The symbols move the states like this.
from | τ γ ε κ ω χ β ρ φ
rin | rok none vem none tum none none none none
biv | kem sez sop kif zot fol kun pag fef
naf | none none vib nek none none none tun none
zum | none tob pek none none none sim none none
vad | none none none none div none zup zom none
pez | veg vas puf gos duf gir zur ked tiv
zed | taf pel rur tar bom lef lep lam non
tun | piz val bom peb rur mip dem naf kop
goz | none nek tis none none none none sim none
pel | none zed none per gik none none none none
vut | sem none bod none none tum none none none
kis | none none zot none sop none none none rok
ril | led none none none none deg bod none none
gir | zem tis nek vib zup pez div fef pag
mek | kek none none bod none mep none none none
bop | let fis dem dal lep vab bom daf mis
bod | ked sof vut mek zal zub ril veg riv
val | none tun gik sim none none none none none
kif | gif gib kop biv non tuz mis dad bom
sof | gam bod none none none maz none none none
tos | sim tum maz none none none none none none
kuv | div none none none none none zem deg none
peb | tum sim fef tun rok sem tob nek sop
ler | none none div none none none nek tob none
rok | rin lin tar rur peb sut vep buv kis
kem | biv niz mul gif rof riv zas gav zub
nif | tis zem none none none none none maz none
daf | none none none div none none vib bop none
fir | none none kun none none none sop none tob
tuz | none none none fol none kif none none kek
pek | ded dal zum fis ved dop zod vom bim
zod | maz fef sim gik per gam pek tis sez
vab | none none none led none bop kek none none
nav | none sem gam none none sim none none none
duf | none none none none pez zup none sel none
mul | sop none kem none none none none none tum
tud | none zup none none tis none none per none
rer | nek none zem none none none none tum none
riv | fol none none none none kem none none bod
dif | none none led none none tob sem none none
tob | kub zum dal dem vep dif peb ler fir
rof | zot none none none kem none none none vem
gid | none vib none tis none none none gik none
kun | zas bim fir mis zik diz biv dis dal
sem | vut nav ked mip sut peb dif puf nuf
zal | sel none none none bod vem none none none
bib | gik mep none maz none none none none none
dad | none none none pag none none none kif vib
ros | none sop sez none none none none none sim
pim | none none none none fol zot none none sel
nez | zom none none none deg none vem none none
dis | none none none none none none pag kun div
led | ril dop dif vab dol dal ked zur diz
puf | none none pez none none nek none sem none
bom | mep gik tun fef zed kek bop vib kif
sel | zal doz sut lef ked tar dol duf pim
vib | roz gid naf gir lam gos daf bom dad
zik | none none none none kun none zot none zom
buv | none none zup none nek none none rok none
roz | vib none none zem none none none mep none
tiv | none none none none none pag none fol pez
nek | rer goz gir naf buv puf ler peb gom
piz | tun none mep tum none none none none none
zom | nez ved vep lep dal dol tar vad zik
tum | peb tos zub piz rin vut kub rer mul
vom | none div none none none none tis pek none
sov | none none none none pag none none zot zup
sez | niz biv ros gib kez bul bim lib zod
tar | vem per rok zed fef sel zom zup zot
zas | kun none none none none none kem none deg
zot | rof kez kis non biv pim zik sov tar
dem | none none bop tob none none tun none none
bul | none fol none none none sez none none gam
gos | none none none pez none vib none kek none
nuf | none none fol none none sop none none sem
ked | bod gam sem kek sel fef led pez fol
vep | none none zom none tob none rok none none
vem | tar kud rin taf zub zal nez met rof
pag | gav lib gom dad sov tiv dis biv gir
pip | none kek none gam none gik none none none
kud | per vem none none maz none none none none
zur | none none none none none div pez led none
fis | none bop none pek none none gik none none
zup | met tud buv lam gir duf vad tar sov
met | zup none none none zem none none vem none
mep | bom bib piz zub taf mek let roz gif
zub | fef maz tum mep vem bod deg zem kem
kop | none none kif sop none none none none tun
kez | none zot none none sez none none none per
sut | none none sel none sem rok none none none
per | kud tar lin pel zod doz ved tud kez
niz | sez kem none none none none none none maz
bim | none kun none none none none sez none pek
deg | dal ded kub let nez ril zub kuv zas
lep | none none none zom bop none zed none none
lib | none pag none none none none none sez tis
diz | none none none none none kun fol none led
rur | none none zed rok tun none none none none
lam | none none none zup vib none none zed none
fef | zub zod peb bom tar ked dal gir biv
gom | none none pag none none none none sop nek
ved | none zom none none pek none per none none
fol | riv bul nuf tuz pim biv diz tiv ked
veg | pez none none none none zem none bod none
gib | none kif none sez none none none none gik
div | kuv vom ler daf vad zur gir dal dis
gif | kif none none kem none none none none mep
mip | none none kek sem none tun none none none
dal | deg pek tob bop zom led fef div kun
non | none none none zot kif none none none zed
mis | none none none kun none none kif none bop
doz | none sel none none gam per none none none
let | bop none none deg none none mep none none
gav | pag none none none none none none kem zem
zem | gir nif rer roz met veg kuv zub gav
taf | zed none none vem mep none none none none
sop | mul ros biv kop kis nuf fir gom peb
vas | none pez none none none tis none gam none
tis | nif gir goz gid tud vas vom zod lib
gik | bib bom val zod pel pip fis gid gib
kek | mek pip mip ked lef bom vab gos tuz
sim | tos peb zod val lin nav zum goz ros
maz | zod zub tos bib kud sof ded nif niz
lin | none rok per none sim none none none none
dop | none led none none none pek gam none none
ded | pek deg none none none none maz none none
lef | none none none sel kek zed none none none
kub | tob none deg none none none tum none none
gam | sof ked nav pip doz zod dop vas bul
dol | none none none none led zom sel none none

In the rows, zero is written as 23.

The rows follow the links: the fewer symbols apart two states are, the more alike their rows tend to be.

Each row is also shifted at random along 6 hidden directions that mean nothing.

Some states, each with a row of numbers:
kuv -> 9,24,25,22,19,25,22,20,24,23,25,21,22,21,23,23,22,24,24,24,26,18,24,27,28,22,18,32,21,24,24,27,21,24,17,27,13,22,21,23,24,23,23,26,21,23,17,20,25,17,23,18,23,23,24,29,22,27,26,21,20,22,23,21,23,25
zas -> 23,22,24,24,20,28,22,24,23,24,26,20,20,25,23,23,25,25,23,24,26,20,20,22,26,25,20,26,19,27,25,23,23,24,21,23,14,24,19,23,20,23,21,21,19,23,20,21,27,22,22,21,22,18,23,25,21,23,21,23,17,22,20,22,22,22
peb -> 8,23,20,24,26,22,19,24,25,22,19,23,22,21,23,21,21,21,20,18,20,21,23,20,18,27,26,18,21,20,24,19,20,25,29,24,25,19,20,23,20,23,21,24,24,23,21,17,21,25,22,23,21,21,24,21,23,20,22,24,24,26,25,22,24,22
zem -> 26,21,20,24,19,24,15,23,24,24,23,26,23,20,21,22,23,20,19,22,20,22,22,18,25,20,27,17,19,28,21,22,19,25,26,25,23,21,21,25,21,21,22,21,21,20,25,22,23,23,26,22,20,20,21,19,21,18,23,21,18,22,22,21,22,24
non -> 30,23,27,21,21,21,26,23,21,21,22,21,26,24,25,23,20,27,23,24,22,22,24,23,24,21,21,25,28,21,25,24,26,21,19,20,23,28,23,24,25,24,23,24,22,19,22,27,24,20,21,18,24,24,23,24,23,26,24,22,21,22,20,24,24,20
lam -> 20,20,23,19,20,21,23,20,24,22,21,22,21,21,26,21,21,26,20,24,23,21,19,22,21,21,24,21,24,18,26,22,22,20,22,25,20,21,21,25,20,20,26,28,23,23,22,20,22,19,25,22,22,19,22,24,22,20,26,23,22,21,25,23,21,23
sel -> 24,22,20,22,20,23,21,23,26,25,23,21,16,22,28,20,25,19,20,23,23,22,20,23,21,25,23,26,16,20,24,23,21,24,24,26,21,17,18,18,18,21,18,24,17,23,20,20,22,29,20,22,24,18,27,22,21,19,23,19,17,23,23,20,21,25
kis -> 48,20,25,24,27,20,27,25,21,21,24,21,24,25,27,22,22,23,23,22,23,20,22,24,23,20,15,27,21,23,24,24,25,25,23,21,20,27,19,25,24,24,23,22,22,21,18,28,24,21,21,18,22,21,18,24,23,29,24,21,16,24,20,26,22,19
mep -> 19,23,22,19,21,24,17,21,23,23,19,21,21,22,20,22,22,21,21,22,23,24,25,22,26,26,29,20,28,25,19,24,23,19,25,22,23,19,26,18,20,22,19,23,26,24,23,10,24,23,27,22,23,21,22,25,17,14,19,21,31,24,26,22,23,25
pez -> 30,26,23,23,21,21,20,24,25,28,24,22,20,23,22,20,22,19,20,23,21,19,28,26,23,21,25,24,20,24,24,29,20,23,22,28,18,19,19,20,26,24,18,23,24,23,15,17,23,24,23,16,26,22,18,29,20,20,29,17,24,22,24,21,24,30
ked -> 13,20,23,24,21,20,21,23,24,26,19,21,22,19,21,20,19,23,23,22,22,22,22,22,20,24,25,17,24,19,25,22,20,24,21,20,23,23,22,22,24,25,23,25,22,22,22,22,22,20,25,21,26,25,20,24,25,19,23,25,26,21,24,23,22,22
dal -> 32,25,18,20,21,22,33,24,23,22,25,21,22,26,21,28,22,22,27,23,24,23,19,28,22,22,18,32,19,28,22,21,24,24,16,22,23,21,20,21,16,22,25,15,18,27,24,29,16,29,13,28,22,21,26,22,26,26,20,23,19,19,21,25,23,23
deg -> 31,27,23,22,21,24,19,26,23,22,25,23,24,22,21,24,21,19,23,23,19,22,28,23,27,22,23,24,22,28,21,27,22,24,21,23,19,22,23,23,28,24,19,23,22,21,20,22,24,20,25,20,22,25,20,26,21,22,23,18,22,22,24,24,23,24
sut -> 18,23,26,26,23,22,19,23,24,23,24,23,22,18,26,20,21,22,20,19,19,20,24,18,21,23,22,19,21,18,25,22,18,23,26,21,22,20,20,25,29,25,20,30,23,20,22,25,23,21,26,19,23,25,20,22,24,25,24,24,19,27,23,24,25,21
bop -> 20,21,21,19,23,23,24,20,23,22,24,18,21,22,23,21,21,22,22,25,29,24,20,27,22,26,19,27,25,23,26,25,20,19,18,22,15,23,21,22,16,17,25,22,21,24,22,19,22,19,19,24,21,22,22,26,21,25,23,18,21,22,25,23,22,23
daf -> 22,20,16,21,19,22,22,19,23,22,23,26,20,23,21,22,22,24,19,23,22,25,17,20,21,22,28,13,23,21,23,17,24,19,27,23,26,23,22,23,12,21,28,20,23,25,33,19,21,23,24,32,18,20,22,17,21,16,21,26,22,23,22,23,21,23
sop -> 22,19,25,25,26,22,23,24,23,23,22,22,21,23,23,18,22,20,21,20,25,24,19,20,20,23,20,22,21,23,25,24,24,23,26,21,20,26,20,25,18,19,24,23,22,24,21,23,25,22,23,21,20,19,21,23,24,26,23,21,20,27,22,22,22,20
bod -> 14,25,21,21,20,25,21,23,25,26,21,20,19,25,23,24,23,21,25,23,25,22,25,28,25,24,23,30,21,25,20,28,22,21,21,24,20,17,22,17,22,23,18,23,23,24,17,17,25,24,22,18,27,21,27,27,21,22,21,19,29,21,25,22,22,26
tis -> 21,19,21,25,20,21,23,19,19,21,21,25,22,22,19,22,24,20,25,26,27,28,18,25,22,22,22,22,25,23,25,22,24,22,22,21,22,24,26,25,18,20,29,22,24,26,23,19,20,20,21,25,22,23,20,22,26,21,23,20,27,21,22,22,21,24
dad -> 17,26,25,19,20,22,19,23,26,22,21,26,25,27,21,23,22,24,19,22,17,18,28,21,21,20,27,25,22,22,19,24,24,21,24,27,26,21,21,21,29,26,19,22,22,20,21,20,26,30,20,21,22,21,25,23,18,19,25,23,20,23,21,19,24,28
tum -> 25,20,17,22,27,23,22,23,24,21,22,23,23,24,22,26,24,19,22,21,23,27,16,21,22,26,25,18,20,27,18,17,24,23,27,20,29,21,24,21,12,20,26,16,22,27,27,21,20,26,23,32,20,20,27,17,23,20,17,22,24,26,22,23,21,21
kez -> 22,25,26,21,21,20,24,22,19,21,20,21,25,25,23,22,24,22,25,23,21,22,28,22,22,21,24,26,24,18,21,24,27,24,20,21,25,21,25,20,29,27,21,25,25,22,21,21,23,24,20,21,24,23,24,24,23,22,22,23,27,20,21,20,24,23
dem -> 22,24,16,20,26,20,23,24,23,22,22,23,22,24,19,24,20,24,21,20,19,23,22,20,18,24,26,18,24,23,20,18,24,20,28,23,28,19,24,20,19,23,21,17,24,24,31,18,19,31,20,31,20,21,25,20,19,18,19,24,26,26,22,23,23,26
kop -> 17,24,25,19,25,23,24,25,25,22,23,20,22,25,22,21,23,27,20,21,22,18,22,24,21,22,20,28,22,25,24,23,23,21,24,24,20,23,19,22,25,23,19,21,20,21,21,23,25,23,18,19,23,18,22,24,19,26,23,21,16,25,20,22,24,20
bib -> 20,22,23,20,20,25,22,24,21,24,22,23,24,22,21,24,26,24,20,24,23,24,22,23,24,24,25,23,24,24,20,23,22,20,21,22,25,23,25,22,23,22,22,21,22,23,25,23,22,23,24,23,21,23,24,22,21,22,20,27,19,22,23,20,23,22
zal -> 27,22,23,26,22,25,27,22,23,21,25,24,26,20,24,26,23,23,24,24,20,24,21,22,25,21,19,22,23,23,20,22,21,24,19,20,27,24,23,25,24,21,26,23,20,21,25,36,20,20,23,25,25,26,27,17,29,26,21,25,16,21,19,27,20,16
ril -> 4,26,23,25,20,27,19,24,26,26,25,22,21,20,22,23,23,24,21,20,20,20,25,20,24,24,24,20,20,23,22,23,19,25,21,24,18,21,21,22,26,23,19,26,22,21,23,20,25,21,26,21,24,23,25,24,22,18,23,24,21,23,23,20,23,22
rin -> 39,28,27,24,26,26,19,26,23,23,23,22,24,22,26,21,22,23,23,20,20,19,33,26,27,21,19,28,23,23,21,28,19,24,22,25,17,19,21,23,35,28,15,27,25,19,15,19,26,20,27,10,25,26,19,29,18,26,24,20,25,26,24,23,25,26
nez -> 24,24,21,25,21,25,20,23,25,22,25,20,21,23,27,22,25,23,21,23,22,19,24,23,25,26,26,23,21,22,21,24,21,25,23,24,19,17,21,20,20,26,18,24,21,24,21,14,24,24,25,22,21,20,25,24,18,16,22,23,26,22,24,21,26,25
dol -> 21,23,23,23,22,23,23,20,24,25,24,20,20,20,27,21,21,25,24,23,25,21,23,23,21,25,21,22,22,19,25,25,20,23,20,23,16,20,21,23,20,24,22,27,22,23,20,20,22,20,22,21,26,22,24,24,25,23,24,24,23,21,23,23,22,21
bom -> 15,18,19,18,21,23,23,22,23,22,20,20,21,24,21,22,22,27,20,24,26,22,17,24,22,27,25,22,23,22,25,18,20,20,22,21,24,21,22,21,15,20,24,19,21,23,26,21,19,25,21,25,21,20,22,21,21,20,22,24,18,21,23,22,22,19
rok -> 26,21,22,26,26,21,19,24,24,22,21,24,22,20,24,20,21,20,20,21,20,26,20,20,20,25,24,15,22,17,22,22,21,24,28,22,24,22,22,23,20,21,21,23,23,23,25,22,22,24,26,23,20,24,22,17,23,21,22,21,22,25,25,24,22,20
doz -> 31,22,21,27,20,21,17,23,20,24,22,24,20,20,24,19,24,20,17,22,19,22,22,17,23,24,29,11,20,19,22,21,19,26,27,21,24,19,22,22,25,24,20,27,21,22,26,19,22,24,27,23,22,21,19,19,22,15,23,26,23,22,24,20,22,20
met -> 17,24,22,22,20,28,22,19,24,22,23,23,20,23,26,25,23,24,22,23,24,20,23,25,25,21,22,28,22,22,21,23,22,24,23,27,21,18,23,21,21,24,22,25,23,23,18,15,24,23,23,21,23,20,27,25,21,20,24,24,25,21,24,23,25,29
puf -> 18,21,25,24,27,21,28,19,22,23,22,23,23,20,21,25,20,22,25,23,25,25,23,26,22,20,16,26,27,20,24,22,23,20,21,23,24,25,23,23,22,24,29,22,27,24,22,28,21,19,22,23,26,27,22,24,27,28,23,25,26,24,24,27,21,23
fir -> 19,24,21,21,25,21,23,20,23,23,22,19,19,28,22,22,21,23,23,22,29,21,23,25,20,27,22,27,23,23,22,21,28,22,27,26,19,22,24,16,15,24,22,20,27,30,20,12,24,25,20,27,22,17,24,27,20,22,20,24,32,26,23,21,24,28
gik -> 29,19,21,18,21,20,25,23,20,23,22,21,21,23,21,21,24,22,21,25,27,23,20,24,22,25,21,26,26,24,26,23,23,20,21,23,21,22,23,22,20,19,23,19,21,22,22,20,20,24,20,24,21,21,21,24,21,21,23,19,21,21,23,21,21,22

Where do the symbols, taken in turn from left to right, take each start?
Answers are names.
32,20,22,24,25,23,22,22,22,22,25,20,18,21,27,17,22,24,21,21,27,20,21,25,23,24,19,23,22,21,28,22,20,23,25,23,12,21,21,23,19,23,21,26,23,25,20,16,22,18,25,21,21,20,19,24,23,24,23,22,22,27,24,22,23,23
ω χ β γ γ χ κ β ε: bop
22,19,22,25,21,22,26,18,23,24,22,23,22,20,26,22,21,23,23,24,25,23,20,24,23,22,20,21,22,18,27,23,21,22,21,23,20,22,22,23,20,22,28,27,23,25,21,25,21,18,23,19,24,23,23,23,26,25,24,23,22,21,24,25,22,23
ρ ω τ γ γ κ χ β β: mep
12,17,19,25,26,27,23,19,22,22,27,21,19,21,23,23,23,23,21,22,30,24,15,23,24,26,19,21,21,25,27,18,20,23,26,21,15,24,22,26,11,19,27,21,22,27,24,21,23,16,25,25,19,18,26,22,25,26,19,24,20,25,23,23,20,19
β χ χ ω ε χ τ: sel
20,27,23,24,23,22,26,23,23,24,23,23,24,26,19,26,21,23,27,25,19,23,24,24,20,23,22,25,23,23,20,22,28,24,19,21,24,24,24,19,23,23,23,20,23,24,24,27,23,27,18,26,26,24,24,25,23,23,21,23,27,21,21,24,23,24
φ κ χ ω ω φ β β: mis
29,19,23,18,22,21,23,22,23,25,21,22,21,20,23,21,20,22,21,25,24,25,21,23,23,23,21,21,27,24,25,25,22,19,21,20,22,24,23,21,20,19,24,22,23,22,24,22,21,19,23,22,24,24,18,23,22,24,23,21,24,22,24,26,21,20
χ κ γ τ φ φ φ: niz
29,23,21,23,21,24,18,25,23,24,25,24,23,21,22,23,23,23,19,22,20,21,23,19,24,23,27,17,23,29,19,20,20,22,26,23,22,22,23,23,23,23,20,21,21,21,27,21,22,23,28,26,20,22,21,23,19,17,21,24,18,21,22,22,24,20
τ τ β κ ω χ ω: bod
28,22,20,25,21,22,20,24,21,21,22,20,21,22,27,18,25,19,20,22,23,21,22,20,22,24,25,20,19,20,25,25,20,25,24,23,20,17,22,24,24,22,19,24,20,22,20,16,21,24,22,20,20,21,23,21,22,20,23,21,18,22,24,18,22,23
β γ κ κ ε ε ρ ρ: zom
12,27,23,22,25,26,20,24,26,22,24,26,26,23,22,25,22,23,24,20,18,19,26,21,23,18,21,26,18,26,18,25,21,25,26,28,26,20,20,23,30,24,19,23,23,20,20,25,23,27,21,18,22,24,27,22,24,27,24,23,19,26,23,21,25,25
τ γ γ τ ρ ρ ε γ: nif
25,23,23,21,25,25,21,24,24,21,23,22,23,22,22,24,23,24,20,19,19,20,24,21,24,23,22,21,24,26,21,22,21,21,25,22,23,24,22,22,23,22,21,22,22,20,23,24,22,21,24,22,21,23,22,23,22,25,22,24,19,25,23,23,24,22
ε γ γ φ τ: kif
14,20,23,26,24,25,23,20,24,22,24,26,22,23,22,21,23,23,20,19,23,22,18,19,21,21,22,18,19,23,26,19,22,26,28,23,24,26,20,25,19,23,26,23,22,20,24,26,25,23,23,24,20,18,24,21,23,24,23,26,17,25,21,22,22,21
φ ω ω ρ γ κ γ ε: bom
35,20,20,21,22,24,24,23,23,19,22,22,22,21,23,26,25,24,19,22,21,24,22,21,23,23,24,21,23,24,20,19,22,20,23,21,27,21,23,23,18,21,24,21,21,23,27,24,21,24,24,25,20,22,25,19,22,23,22,23,19,22,22,25,21,22
τ ρ ω τ ρ ω: taf
27,23,22,26,21,22,19,22,19,22,24,22,20,21,26,17,24,23,21,23,23,23,22,21,23,26,26,16,21,19,25,21,21,23,25,20,18,20,23,23,24,26,22,26,23,23,24,16,23,20,26,23,19,22,22,21,23,17,23,24,25,24,25,18,22,22
γ κ κ χ β κ ω: kek
21,20,22,21,25,22,21,21,24,23,20,24,21,20,20,20,22,24,19,20,21,21,21,21,20,21,24,19,26,22,25,21,22,20,28,24,23,22,23,24,20,23,26,23,24,24,24,18,22,23,22,24,22,21,20,24,21,20,23,25,21,25,25,22,24,24
ρ γ ε φ γ β: mis
